[ 0.35  0.50 -0.71 -0.79  1.06  0.51 -2.08 -2.28 -1.33  0.92  0.81 -1.54
  0.36  0.57 -0.22  1.06 -0.12 -0.02 -0.49  0.17 -1.57  0.37  0.87 -0.08
  1.49  1.88  0.12  0.12  1.23  1.61  0.92  2.06 -1.54] : (60) + <91>
[ 3.72 -1.36 -0.10 -1.37 -0.49 -0.52  0.21  0.21 -1.51 -0.40  2.04  1.60
 -1.02 -0.57 -1.80  0.48  0.29  0.64  0.93  1.52 -1.01 -1.59  1.42  1.07
 -2.20  0.24 -0.02 -1.91 -6.83 -1.79 -0.17 -4.12 -0.65] : (60) + <90>
[ 1.41 -1.33 -0.89 -0.04  0.05  0.12  0.11  0.17 -0.36 -0.26  0.57 -0.20
 -0.14 -0.92  0.00  0.72 -1.25  0.29  0.27  1.86 -0.62  1.43  1.62  0.10
 -0.70  0.86  0.08 -0.93  1.36 -1.37  0.10 -3.23 -0.49] : (68) + <91>
[ 2.78 -0.76 -0.93 -1.03  0.10  0.80 -1.52  0.09 -1.33  0.44  2.73 -0.13
 -0.53 -0.90 -1.14  0.97 -1.56 -0.63  0.84  1.85 -0.25 -0.39  1.43  0.10
  0.79  0.42  0.32 -1.16 -0.15 -1.11  0.11 -1.24 -1.26] : (60) + <91>
[ 2.28 -1.07 -0.47 -1.90  0.04  0.12 -1.92  0.27 -1.66 -0.10  3.15  0.53
 -0.17 -0.61 -1.67  0.20 -0.65 -0.51  1.30  1.35 -1.10 -1.24  1.84 -0.33
  1.29  1.26  0.19  0.01 -2.32 -1.22  0.38 -0.23 -1.16] : (60) + <90>
[ 2.51 -0.82 -0.47 -0.79 -0.10  0.25 -1.91 -0.37 -1.90 -0.32  1.86  0.61
 -0.82 -0.77 -0.14  1.93 -0.25  0.47  0.88  2.58 -0.94 -1.22  1.38 -0.08
  0.10  0.27 -1.05  0.30 -0.73 -2.17  0.19 -2.47 -0.70] : (60) + <91>
[ 4.14 -0.96 -1.02 -1.69 -0.27 -0.37 -1.27  0.22 -2.30 -1.24  3.65  1.27
 -1.06 -1.20 -1.10  0.83 -0.28 -0.67  1.62  1.92  1.19 -1.67  1.63  0.86
  0.77 -0.03  0.72 -1.19 -3.23 -3.04  0.54 -2.35 -0.81] : (60) + <90>
[ 4.39 -0.27 -0.49 -0.92  0.11 -0.22 -1.57 -1.70 -2.72  0.53  2.80  0.76
 -0.11 -0.33 -1.46  2.17 -0.40  0.69  0.35  2.92 -2.03 -1.85  1.07  0.36
 -1.25  1.45 -0.55 -1.50 -2.39 -2.21  0.53 -3.74 -0.65] : (60) + <91>
[ 3.44 -1.66 -1.41 -0.33  0.21  0.34 -2.18 -0.23 -2.42 -2.30  2.48  0.46
 -0.62 -1.84 -0.68  1.12 -1.28  0.79  0.79  4.24 -0.50  0.12  1.76  0.70
  0.08  0.02 -0.68 -0.77 -0.08 -3.66  0.09 -5.46 -0.44] : (60) + <91>
[ 2.00 -1.13 -0.77 -1.94  0.45 -0.62 -0.78  0.62 -1.36 -0.41  1.27 -0.38
 -0.32 -2.56 -0.60  1.08 -1.15  0.22  1.01  2.99 -0.66  0.41  2.65 -0.02
  0.28  0.75  0.03 -0.60  0.23 -1.36 -0.14 -2.47 -1.83] : (60) + <91>
[ 2.52 -0.85 -0.44 -1.02 -0.32 -0.17 -1.29 -0.07 -1.69  0.19  2.70 -0.25
 -0.05  0.12 -1.47  1.47 -0.36 -0.52  0.94  1.54 -1.16 -0.71  1.58 -0.15
  0.52  2.28 -0.08 -0.90 -0.38 -0.53  0.49 -0.75 -1.74] : (60) + <91>
[ 2.66 -1.10 -1.18 -0.67  0.31 -0.03 -2.21  0.11 -1.36 -0.72  2.67  0.44
  1.01 -0.81 -0.20  0.87 -0.83 -0.12  1.25  2.32  0.26 -1.22  1.39  0.36
  0.72  0.63 -0.34 -0.33  0.50 -2.54  0.86 -0.34 -0.44] : (68) + <90>
[ 3.54 -1.66 -1.14 -1.24 -0.14 -0.29 -1.52  0.50 -1.10 -0.60  3.02  0.97
 -0.03 -1.03 -1.52  1.30 -1.09 -0.11  1.17  1.51 -0.05 -1.09  1.13  0.56
  0.24 -0.16 -0.65 -0.59 -2.51 -2.91 -0.10 -2.76 -0.96] : (60) + <90>
[ 1.84 -0.04 -0.69 -1.28  0.41 -0.18 -2.04  0.36 -0.17 -0.77  2.21  0.09
 -0.35 -0.47 -0.04  0.52 -0.28 -0.55  2.01  1.20  0.53 -1.23  1.56  0.31
  1.45  0.53 -0.02  0.41  0.84 -1.31  0.53  0.71 -1.04] : (68) + <90>
[ 2.09 -1.23  0.04 -1.69  1.00 -0.48 -2.64 -2.18 -0.13 -0.80  2.23 -0.13
 -0.58 -1.04 -1.16  1.27 -0.51 -0.27  1.33  1.57 -0.93 -1.27  2.31  0.03
  1.06  1.94  0.12 -0.36 -2.09 -1.74 -0.38  0.81 -0.96] : (68) + <90>
[ 1.58 -0.20 -0.08 -1.50  0.66 -0.49 -1.81  1.00 -0.78 -0.69  2.48 -1.42
 -0.36 -1.10 -0.30  0.55 -1.00 -0.34  1.80  1.95 -0.82 -1.64  2.18 -0.24
  1.14 -0.08 -1.04  0.26  0.40 -0.98  0.10  0.47 -0.84] : (68) + <90>
[ 2.84 -0.97 -0.69 -1.34  0.90  0.48 -2.59  0.07 -1.50 -0.86  2.97  0.76
 -1.17 -0.96 -0.65  0.97 -0.49 -0.34  0.98  2.26  0.11 -0.53  1.45  0.05
  0.15  1.30 -0.13  0.22 -1.82 -1.78  0.42 -0.73 -0.85] : (60) + <90>
[ 2.41 -0.67 -0.65 -1.19  0.48 -0.10 -1.41  0.85 -1.64 -0.87  1.91  0.75
 -0.04 -1.51 -0.29  0.83  0.10  0.62  1.24  2.01 -0.60 -0.68  1.07  2.10
  0.32  0.73 -0.11 -0.26 -3.20 -2.20  0.23 -1.44 -0.64] : (60) + <90>
[ 3.78 -1.75 -0.78 -1.58  0.04  0.17 -0.78  0.64 -1.19 -2.03  2.80  1.57
 -0.92 -2.03  0.96  0.62 -0.80  0.62  1.94  2.30  0.93 -1.15  1.85  0.92
  0.01 -1.17 -0.14 -0.04 -3.37 -3.07 -0.08 -3.82 -0.93] : (60) + <90>
[ 1.31 -0.55 -0.77 -0.75 -0.17 -0.05 -1.12 -0.43 -1.79  0.18  0.87 -0.48
 -0.24 -2.69 -0.48  1.18 -0.59  0.82  0.12  2.89 -1.83  0.62  1.37  0.23
  0.18  1.39 -0.62 -0.34 -1.80 -1.28  0.25 -4.11 -1.39] : (60) + <91>
[ 1.90 -0.79 -0.15 -1.78  0.35 -0.24 -1.38  0.18 -1.20 -1.29  2.49  0.43
  0.51 -0.34 -1.23  0.93 -0.86  0.18  1.44  1.57 -0.60 -1.39  1.01 -0.05
  0.72  1.30  0.39 -0.63 -3.90 -1.28 -0.14 -2.00 -1.39] : (60) + <90>
[ 2.61 -1.40 -1.22 -1.83 -0.29 -0.06 -1.08  0.58 -1.58 -1.02  1.52  1.43
 -0.35 -0.93  0.49  0.75 -6.29 -0.87  1.08  1.85  0.71 -1.81  1.67  0.28
  0.63  0.15  0.04 -0.86 -1.11 -2.38 -0.57 -1.86 -0.32] : (60) + <90>
[ 3.73 -1.58 -0.34 -1.43  1.00 -0.14 -2.73  0.39 -1.27 -1.14  3.03  0.99
 -0.95 -1.07 -0.97  0.74 -0.85  0.91  1.74  3.32 -2.45 -1.00  2.39 -0.17
 -0.14  1.83 -1.18 -0.19 -0.57 -3.18  0.16 -2.60 -0.72] : (60) + <90>
[ 2.98 -1.32 -0.14 -1.10 -0.41 -0.27  0.81 -0.39 -1.69  0.27  1.70  0.31
 -0.01 -0.24 -1.71  1.07 -0.48 -0.19  0.33  2.01 -1.21 -0.72  0.77  0.74
 -1.06  0.95  0.29 -1.56 -5.27 -0.46 -0.13 -3.77 -1.28] : (60) + <91>
[ 1.08 -0.39 -0.16 -0.67 -0.27 -0.04 -0.82 -0.09 -0.79  0.54  1.34 -1.33
 -0.28 -0.59 -0.89  1.49 -0.07 -0.02  0.21  2.82 -1.33  0.09  1.88 -0.05
 -0.02  0.73  0.13 -0.05 -0.35 -0.22 -0.04 -1.27 -1.49] : (68) + <91>
[ 2.29 -0.56 -0.45 -1.73  0.22 -0.98 -1.92  0.29 -0.73  0.22  2.56  0.16
 -0.48 -0.75 -2.49  1.68  0.52  0.08  0.82  1.05 -0.86 -1.60  1.54  0.42
  1.36  0.82  0.60 -0.51 -5.16 -0.96  0.56  0.14 -1.15] : (60) + <90>
[ 2.05 -1.29 -0.54 -0.92 -0.05  0.34 -0.28 -0.22 -1.65  0.58  1.66 -0.09
  0.39 -0.53 -1.62  0.96 -0.97 -0.02 -0.18  1.95 -2.26  0.10  1.35 -0.59
 -0.96  1.95 -0.45 -1.50 -2.66 -0.56  0.71 -3.52 -0.77] : (60) + <91>
[ 2.55 -1.45 -0.42 -1.75 -0.12  0.01 -0.68  0.20 -1.66 -1.09  1.57  0.71
 -0.43 -1.48 -0.90  0.07 -0.72  0.60  1.22  2.61 -1.43 -2.14  2.29  0.40
  0.05  1.60 -0.45 -0.97 -5.20 -1.63 -0.40 -3.66 -0.83] : (60) + <90>
[ 1.88 -0.96 -0.44 -0.92  0.96  0.65 -3.10  0.81 -0.71 -0.28  3.05 -0.55
 -0.38 -1.49 -0.55  0.93 -1.38 -0.12  0.62  2.22 -1.25 -0.83  3.16 -0.22
  1.43  0.96 -0.28 -0.06  0.46 -2.26 -0.30 -1.65 -1.22] : (68) + <90>
[ 3.07 -1.54 -1.03 -0.83 -0.16  0.25 -1.04  0.01 -2.13 -0.39  1.99  0.32
 -0.23 -1.09 -0.77  1.78 -1.13  0.68  0.59  2.91 -1.02  1.56  0.89  0.58
 -0.54  0.79  0.33 -0.85 -0.20 -1.59 -0.30 -4.63 -0.60] : (60) + <91>
[ 0.61 -0.11 -0.52 -0.06  0.30  0.36 -2.16  0.11 -0.77  0.01  1.38 -0.24
 -0.15 -0.01 -0.46  0.31 -0.48  0.34  0.47  1.87 -1.31  1.42  1.41 -0.42
  0.60  1.94 -0.21  0.37  0.11 -0.88  0.31 -0.45 -1.22] : (60) + <90>
[ 0.48 -0.66 -0.91 -1.09 -0.12 -0.05 -0.65 -0.28 -1.61 -1.14  2.11 -0.60
 -0.61 -1.07 -0.34  1.54 -0.81  0.12  0.78  2.54 -1.25  0.08  1.71 -0.54
  0.72  0.09  0.11 -0.55 -0.46 -0.85  0.12 -2.19 -1.47] : (68) + <91>
